Below is a small trained network, with its code and all its weights. Each question gives an input and a target symbol and asks what happens when units are switched off, that is, made to give their printed mean instead of their output.

import numpy as np


def w(rows, s, z=0):
    codes = np.array(rows[::2]) - 128.0
    scale = np.full(codes.shape[1], s)
    scale[-1] = z or s
    return codes * scale


def f(y):
    return np.maximum(y, 0)


def softmax(a):
    e = np.exp(a - a.max(-1, keepdims=True))
    return e / e.sum(-1, keepdims=True)


def log_softmax(a):
    a = a - a.max(-1, keepdims=True)
    return a - np.log(np.exp(a).sum(-1, keepdims=True))


def net(x, mask):
    ids = ['Λβεζηθμξπτφ'.index(c) for c in x.split()]
    T = len(ids)
    res = E[ids] + P[:T]
    r = res
    for j in range(2):
        rows = slice(4 * j, 4 * j + 4)
        q, k, v = (r @ M[0][rows].T for M in (Q, K, V))
        z = softmax(np.where(np.tri(T) > 0, q @ k.T / 4**0.5, -1e9)) @ v
        o = O[0][rows]
        res = res + np.where(mask[j], z, o[:, -1]) @ o[:, :-1]
    y = f(res @ A[0][:, :-1].T + A[0][:, -1])
    res = res + np.where(mask[2:6], y, B[0][:, -1]) @ B[0][:, :-1]
    return log_softmax(res[-1] @ U[:, :-1].T + U[:, -1])


Q, K, V, O, A, B = {}, {}, {}, {}, {}, {}
E = w([
[184,173,193],'Λ',
[168,119,132],'β',
[191,104,143],'ε',
[149,124,166],'ζ',
[175,137,126],'η',
[177,133,129],'θ',
[211,97,3],'μ',
[188,155,12],'ξ',
[167,39,99],'π',
[177,234,112],'τ',
[183,31,127],'φ',
],0.012)
P = w([
[255,156,198],'0',
[160,153,36],'1',
[163,137,43],'2',
[154,143,75],'3',
[168,135,79],'4',
[181,132,76],'5',
[190,123,95],'6',
[198,126,108],'7',
[218,127,98],'8',
[222,125,100],'9',
[242,106,102],'10',
[249,116,113],'11',
[245,112,113],'12',
],0.0087)
Q[0] = w([
[59,150,109],'head 1',
[106,58,70],'head 1',
[187,66,85],'head 1',
[220,111,93],'head 1',
[109,193,112],'head 2',
[250,133,130],'head 2',
[34,103,137],'head 2',
[15,117,142],'head 2',
],0.011)
K[0] = w([
[57,209,91],'head 1',
[106,109,92],'head 1',
[103,90,134],'head 1',
[171,84,118],'head 1',
[102,167,138],'head 2',
[249,187,146],'head 2',
[64,94,109],'head 2',
[68,99,127],'head 2',
],0.015)
V[0] = w([
[117,33,154],'head 1',
[129,205,90],'head 1',
[175,116,108],'head 1',
[150,32,141],'head 1',
[112,226,183],'head 2',
[92,196,61],'head 2',
[179,82,68],'head 2',
[166,120,253],'head 2',
],0.011)
O[0] = w([
[56,196,167,123],'head 1',
[204,77,119,122],'head 1',
[91,118,91,221],'head 1',
[57,255,106,187],'head 1',
[179,44,200,167],'head 2',
[228,145,147,60],'head 2',
[115,155,36,187],'head 2',
[70,44,146,255],'head 2',
],0.0093,0.0078)
A[0] = w([
[117,84,1,9],'neuron 1',
[174,93,56,226],'neuron 2',
[98,134,122,32],'neuron 3',
[125,182,179,3],'neuron 4',
],0.0083,0.0014)
B[0] = w([
[111,168,254,253],'neuron 1',
[183,176,155,222],'neuron 2',
[110,142,127,142],'neuron 3',
[114,145,131,130],'neuron 4',
],0.0096,0.0074)
U = w([
[58,14,236,63],'Λ',
[135,116,127,191],'β',
[17,164,142,134],'ε',
[140,178,235,120],'ζ',
[141,116,130,231],'η',
[120,119,103,125],'θ',
[186,193,204,68],'μ',
[254,133,39,190],'ξ',
[114,145,50,111],'π',
[196,70,120,1],'τ',
[38,178,155,139],'φ',
],0.0065,0.0045)

Each question gives the input, a string of symbols that net reads in full, and the target symbol t.
The units are the heads (4 rows each of Q, K, V and O) and the neurons (one row each of A and B). Each row of codes is followed by its name. A weight is (code - 128) times the scale printed after its matrix; where a second scale follows, it is the last column's (O, A, B and U).
mask holds one flag per unit, heads first, then neurons. A switched-off unit (its flag False) gives its mean, the last column of its rows in O or B, instead of its output. The means were averaged over made-up inputs and are rounded, as every weight is.
A unit's drop is (log p(t) with every unit on - log p(t) with that unit switched off) / (log p(t) with every unit on - log p(t) with every unit switched off).
The circuit of an input: a set's keep is (log p(t) with only the set's units on - log p(t) with every unit switched off) / (log p(t) with every unit on - log p(t) with every unit switched off). Starting from all 6 units, units are removed one at a time, each time the one whose removal leaves the highest keep (on an exact tie, the one counted first), for as long as the keep stays at least 0.8.
units of the circuit, in order: the units of the circuit, biggest drop first
top k neurons: the k neurons with the biggest drops, biggest first
which heads matter: for each layer, one digit per head in row order, 1 if its drop is at least 0.15 and else 0, layers parted by /
drop when u is switched off: that unit's drop, to one decimal
input ξ τ π ε μ μ μ ε Λ, target ξ: which heads matter : 01
input μ ζ ζ ζ μ, target ζ: top 2 neurons : [neuron 1; neuron 2]
input ξ Λ η β Λ θ β Λ ζ θ, target ξ: which heads matter : 11
input Λ π β ξ, target Λ: which heads matter : 01
input φ π ε, target ε: which heads matter : 11
input Λ β τ, target Λ: units of the circuit, in order : [head 2]
input φ ζ ζ, target ε: units of the circuit, in order : [head 2; head 1]
input φ Λ φ β η π, target φ: units of the circuit, in order : [head 1; head 2]
input ξ ζ θ β Λ, target ξ: units of the circuit, in order : [head 2; head 1]
input ε ζ ε ζ φ π, target ε: units of the circuit, in order : [head 1; head 2]
input π ζ ζ π τ ζ φ η ε θ φ φ ζ, target ε: which heads matter : 10
input Λ β θ μ θ μ φ η ξ θ η β, target Λ: which heads matter : 01
input Λ ξ Λ Λ π ε β π, target Λ: drop when head 1 is switched off : -0.2
input Λ Λ ε η θ φ η ζ Λ θ β θ, target Λ: drop when neuron 2 is switched off : 0.1
input ξ τ ζ ε, target ξ: drop when head 2 is switched off : 0.7
input Λ β θ π, target Λ: drop when head 2 is switched off : 0.9
input Λ θ Λ φ τ Λ ζ ξ π ζ, target Λ: top neuron : [neuron 2]
input ξ π ζ η μ θ ξ, target μ: top 2 neurons : [neuron 1; neuron 2]
